Below is a small trained network, with its code and all its weights. Each question gives an input and a target symbol and asks what happens when units are switched off, that is, made to give their printed mean instead of their output.

import numpy as np


def w(rows, s, z=0):
    codes = np.array(rows[::2]) - 128.0
    scale = np.full(codes.shape[1], s)
    scale[-1] = z or s
    return codes * scale


def norm(h):
    return h / np.sqrt((h * h).mean(-1, keepdims=True) + 1e-5)


def f(y):
    return np.maximum(y, 0)


def softmax(a):
    e = np.exp(a - a.max(-1, keepdims=True))
    return e / e.sum(-1, keepdims=True)


def log_softmax(a):
    a = a - a.max(-1, keepdims=True)
    return a - np.log(np.exp(a).sum(-1, keepdims=True))


def net(x, mask):
    ids = ['Ξαβηστφ'.index(c) for c in x.split()]
    T = len(ids)
    res = E[ids] + P[:T]
    u = 0
    for l in range(2):
        q, k, v = (norm(res) @ M[l].T for M in (Q, K, V))
        z = softmax(np.where(np.tri(T) > 0, q @ k.T / 3**0.5, -1e9)) @ v
        res = res + np.where(mask[u], z, O[l][:, -1]) @ O[l][:, :-1]
        u += 1
        y = f(norm(res) @ A[l][:, :-1].T + A[l][:, -1])
        res = res + np.where(mask[u : u + 4], y, B[l][:, -1]) @ B[l][:, :-1]
        u += 4
    return log_softmax(norm(res)[-1] @ U[:, :-1].T + U[:, -1])


Q, K, V, O, A, B = {}, {}, {}, {}, {}, {}
E = w([
[31,252,177,169,102],'Ξ',
[83,69,170,87,189],'α',
[82,128,127,150,192],'β',
[159,166,134,118,190],'η',
[178,139,146,135,152],'σ',
[147,131,49,108,115],'τ',
[51,114,95,138,158],'φ',
],0.021)
P = w([
[162,110,8,4,8],'0',
[162,60,148,101,135],'1',
[174,108,94,102,188],'2',
[177,108,49,125,199],'3',
[192,168,46,30,187],'4',
[87,167,102,76,64],'5',
[87,229,129,62,33],'6',
],0.0041)
Q[0] = w([
[101,107,176,112,63],'L0H0',
[200,35,219,50,187],'L0H0',
[164,36,255,146,113],'L0H0',
],0.0083)
K[0] = w([
[177,97,163,232,212],'L0H0',
[148,81,15,181,169],'L0H0',
[207,2,118,118,218],'L0H0',
],0.0061)
V[0] = w([
[105,124,216,112,233],'L0H0',
[106,97,67,8,254],'L0H0',
[188,25,99,98,72],'L0H0',
],0.006)
O[0] = w([
[159,108,27,40,153,2],'L0H0',
[106,154,201,2,42,236],'L0H0',
[48,57,172,197,206,107],'L0H0',
],0.0091,0.0035)
A[0] = w([
[197,39,197,156,124,36],'L0N0',
[88,254,140,65,212,250],'L0N1',
[230,97,178,158,81,75],'L0N2',
[111,182,98,63,216,6],'L0N3',
],0.0047,0.0018)
B[0] = w([
[119,177,63,118,101,152],'L0N0',
[124,49,146,89,84,254],'L0N1',
[98,2,108,119,167,150],'L0N2',
[64,94,125,109,167,151],'L0N3',
],0.011,0.0042)
Q[1] = w([
[2,152,175,192,130],'L1H0',
[37,112,54,179,156],'L1H0',
[73,56,198,151,154],'L1H0',
],0.0092)
K[1] = w([
[171,168,96,67,143],'L1H0',
[163,1,43,48,137],'L1H0',
[149,133,14,143,135],'L1H0',
],0.0076)
V[1] = w([
[100,41,146,113,120],'L1H0',
[179,196,128,88,112],'L1H0',
[126,151,158,117,2],'L1H0',
],0.0085)
O[1] = w([
[85,140,161,201,97,202],'L1H0',
[166,89,115,91,124,105],'L1H0',
[124,246,139,90,146,253],'L1H0',
],0.013,0.0067)
A[1] = w([
[153,174,226,72,75,255],'L1N0',
[122,74,73,49,135,158],'L1N1',
[153,142,254,56,62,249],'L1N2',
[66,31,218,105,173,81],'L1N3',
],0.0068,0.00089)
B[1] = w([
[56,73,129,60,113,255],'L1N0',
[126,156,135,166,31,157],'L1N1',
[36,103,114,12,154,248],'L1N2',
[185,147,160,254,96,171],'L1N3',
],0.0091,0.0069)
U = w([
[155,103,103,83,158,97],'Ξ',
[127,113,147,205,86,231],'α',
[67,91,56,143,143,23],'β',
[103,135,87,126,173,61],'η',
[167,118,155,114,98,104],'σ',
[206,194,91,161,120,253],'τ',
[85,255,168,165,142,147],'φ',
],0.01,0.0033)

Each question gives the input, a string of symbols that net reads in full, and the target symbol t.
The units are the heads (3 rows each of Q, K, V and O) and the neurons (one row each of A and B). Each row of codes is followed by its name. A weight is (code - 128) times the scale printed after its matrix; where a second scale follows, it is the last column's (O, A, B and U).
mask holds one flag per unit, layer by layer, with each layer's heads first. A switched-off unit (its flag False) gives its mean, the last column of its rows in O or B, instead of its output. The means were averaged over made-up inputs and are rounded, as every weight is.
A unit's drop is (log p(t) with every unit on - log p(t) with that unit switched off) / (log p(t) with every unit on - log p(t) with every unit switched off).
The circuit of an input: a set's keep is (log p(t) with only the set's units on - log p(t) with every unit switched off) / (log p(t) with every unit on - log p(t) with every unit switched off). Starting from all 10 units, units are removed one at a time, each time the one whose removal leaves the highest keep (on an exact tie, the one counted first), for as long as the keep stays at least 0.8.
units of the circuit, in order: the units of the circuit, biggest drop first
most important unit: the unit with the biggest drop
k most important neurons: the k neurons with the biggest drops, biggest first
top k neurons in layer l: the k neurons of layer l with the biggest drops, biggest first
drop of u: that unit's drop, to one decimal
input σ φ σ φ, target α: top 2 neurons in layer 1	[L1N3; L1N2]
input σ β τ, target α: units of the circuit, in order	[L1H0; L1N2]
input σ η φ α, target α: units of the circuit, in order	[L1H0; L1N3]
input σ τ β β, target α: most important unit	L1H0
input σ σ Ξ τ τ τ β, target α: top 2 neurons in layer 1	[L1N3; L1N2]
input σ σ η, target α: units of the circuit, in order	[L1H0; L1N3; L0H0]
input η β η, target Ξ: units of the circuit, in order	[L0H0; L1H0]
input σ α Ξ σ τ σ, target Ξ: units of the circuit, in order	[L1H0; L0H0]
input τ η τ, target φ: top 2 neurons in layer 0	[L0N1; L0N0]
input σ α σ σ σ σ, target α: 2 most important neurons	[L0N2; L1N3]
input σ τ α, target α: 4 most important neurons	[L0N2; L1N3; L0N0; L0N1]
input τ τ β σ Ξ σ τ, target τ: drop of L0N2	0.0
input σ τ σ φ, target α: drop of L0N0	0.1
input σ τ τ, target α: most important neuron	[L0N2]
input φ Ξ Ξ Ξ β τ τ, target τ: drop of L0H0	0.8
input τ τ τ τ, target φ: drop of L0H0	1.5
